Below are the code and all the weights of a small trained network. Each question names an input and a target symbol and asks about switching units off, where a switched-off unit gives its printed mean instead of its output.

import numpy as np


def w(rows, s, z=0):
    codes = np.array(rows[::2]) - 128.0
    scale = np.full(codes.shape[1], s)
    scale[-1] = z or s
    return codes * scale


def norm(h):
    return h / np.sqrt((h * h).mean(-1, keepdims=True) + 1e-5)


def f(y):
    return np.maximum(y, 0)


def softmax(a):
    e = np.exp(a - a.max(-1, keepdims=True))
    return e / e.sum(-1, keepdims=True)


def log_softmax(a):
    a = a - a.max(-1, keepdims=True)
    return a - np.log(np.exp(a).sum(-1, keepdims=True))


def net(x, mask):
    ids = ['ΔΘΛΞΠΦΩαβεζημτ'.index(c) for c in x.split()]
    T = len(ids)
    res = E[ids] + P[:T]
    r = norm(res)
    for j in range(3):
        rows = slice(2 * j, 2 * j + 2)
        q, k, v = (r @ M[0][rows].T for M in (Q, K, V))
        z = softmax(np.where(np.tri(T) > 0, q @ k.T / 2**0.5, -1e9)) @ v
        o = O[0][rows]
        res = res + np.where(mask[j], z, o[:, -1]) @ o[:, :-1]
    y = f(norm(res) @ A[0][:, :-1].T + A[0][:, -1])
    res = res + np.where(mask[3:7], y, B[0][:, -1]) @ B[0][:, :-1]
    return log_softmax(norm(res)[-1] @ U[:, :-1].T + U[:, -1])


Q, K, V, O, A, B = {}, {}, {}, {}, {}, {}
E = w([
[150,102,120,94,233,140],'Δ',
[73,138,183,91,101,104],'Θ',
[106,110,170,117,112,196],'Λ',
[93,125,152,161,111,161],'Ξ',
[149,201,139,144,122,147],'Π',
[119,137,172,95,212,102],'Φ',
[101,110,153,141,134,158],'Ω',
[85,88,111,83,99,156],'α',
[103,99,109,160,108,150],'β',
[114,80,149,117,156,158],'ε',
[113,104,103,172,144,120],'ζ',
[142,125,82,108,135,156],'η',
[94,134,155,245,148,204],'μ',
[121,96,115,176,135,201],'τ',
],0.013)
P = w([
[198,91,144,145,124,52],'0',
[152,123,197,195,128,254],'1',
[68,186,66,233,194,136],'2',
[153,104,159,143,161,213],'3',
[41,218,51,188,196,143],'4',
[150,100,138,117,164,178],'5',
[47,236,41,143,181,151],'6',
[138,98,140,114,145,168],'7',
],0.0082)
Q[0] = w([
[151,39,193,167,137,182],'head 0',
[170,117,141,139,167,107],'head 0',
[22,184,76,108,162,133],'head 1',
[116,2,165,130,120,177],'head 1',
[169,161,102,89,66,171],'head 2',
[54,202,68,102,152,147],'head 2',
],0.0099)
K[0] = w([
[188,192,111,95,137,145],'head 0',
[130,151,157,197,224,136],'head 0',
[200,23,180,146,87,20],'head 1',
[95,174,100,2,143,147],'head 1',
[133,170,132,145,80,164],'head 2',
[208,28,148,181,58,37],'head 2',
],0.0083)
V[0] = w([
[160,30,193,92,110,96],'head 0',
[95,115,153,144,73,118],'head 0',
[90,155,255,108,154,71],'head 1',
[56,60,119,93,37,136],'head 1',
[91,157,148,236,121,95],'head 2',
[78,113,72,121,224,68],'head 2',
],0.0099)
O[0] = w([
[94,144,102,115,163,144,165],'head 0',
[94,136,169,196,141,111,95],'head 0',
[87,155,223,170,136,83,159],'head 1',
[67,65,88,145,109,102,123],'head 1',
[130,86,125,154,6,162,186],'head 2',
[83,156,168,118,151,196,5],'head 2',
],0.013,0.0026)
A[0] = w([
[63,134,255,237,105,130,60],'neuron 0',
[79,89,128,159,140,27,71],'neuron 1',
[195,124,159,203,63,171,4],'neuron 2',
[241,152,93,91,99,112,177],'neuron 3',
],0.007,0.0024)
B[0] = w([
[89,71,139,2,120,99,253],'neuron 0',
[235,155,129,152,88,136,202],'neuron 1',
[126,233,169,201,173,153,215],'neuron 2',
[196,200,141,89,67,18,203],'neuron 3',
],0.0081,0.0047)
U = w([
[107,8,23,111,97,177,53],'Δ',
[248,118,46,70,69,116,137],'Θ',
[151,166,127,182,76,125,72],'Λ',
[132,73,150,186,69,99,35],'Ξ',
[174,126,80,222,145,9,186],'Π',
[126,144,121,179,113,212,249],'Φ',
[71,78,167,62,82,89,172],'Ω',
[240,194,165,152,88,78,44],'α',
[167,139,191,85,197,164,247],'β',
[76,112,30,167,210,109,101],'ε',
[84,131,133,135,220,133,92],'ζ',
[221,160,80,81,208,176,214],'η',
[108,99,173,160,132,95,43],'μ',
[107,178,177,120,155,118,61],'τ',
],0.011,0.0017)

Each question gives the input, a string of symbols that net reads in full, and the target symbol t.
The units are the heads (2 rows each of Q, K, V and O) and the neurons (one row each of A and B). Each row of codes is followed by its name. A weight is (code - 128) times the scale printed after its matrix; where a second scale follows, it is the last column's (O, A, B and U).
mask holds one flag per unit, heads first, then neurons. A switched-off unit (its flag False) gives its mean, the last column of its rows in O or B, instead of its output. The means were averaged over made-up inputs and are rounded, as every weight is.
A unit's drop is (log p(t) with every unit on - log p(t) with that unit switched off) / (log p(t) with every unit on - log p(t) with every unit switched off).
The circuit of an input: a set's keep is (log p(t) with only the set's units on - log p(t) with every unit switched off) / (log p(t) with every unit on - log p(t) with every unit switched off). Starting from all 7 units, units are removed one at a time, each time the one whose removal leaves the highest keep (on an exact tie, the one counted first), for as long as the keep stays at least 0.8.
circuit, biggest first: the units of the circuit, biggest drop first
top k neurons: the k neurons with the biggest drops, biggest first
which heads matter: for each layer, one digit per head in row order, 1 if its drop is at least 0.15 and else 0, layers parted by /
drop when u is switched off: that unit's drop, to one decimal
input Ω Θ μ η η Ω Ω, target Ω: top neuron -> neuron 0
input η ε Λ Λ β, target η: circuit, biggest first -> head 1; head 2
input τ η Λ Φ Ξ, target Θ: which heads matter -> 010
input β Ξ τ Ω ε, target Δ: which heads matter -> 010
input ε β Ξ, target ζ: which heads matter -> 001
input ζ Φ α, target Φ: which heads matter -> 011
input Ξ Λ Λ, target Ξ: which heads matter -> 001
input ε Λ α Λ η Λ, target Θ: circuit, biggest first -> head 1; neuron 3
input Ω Λ α, target Ω: circuit, biggest first -> head 1; neuron 0
input Ξ Λ α α Δ, target Ξ: circuit, biggest first -> head 2; head 1
input ε α Δ Ω, target η: drop when head 1 is switched off -> 0.7
input Ξ Λ Φ α Ξ, target Ξ: drop when head 1 is switched off -> 0.1
input Ω Ω η ε Θ, target Ω: drop when neuron 2 is switched off -> 0.1
input Λ ζ Λ, target Π: drop when neuron 2 is switched off -> 0.0
input Λ α η Ω τ μ Ω, target Π: circuit, biggest first -> head 2
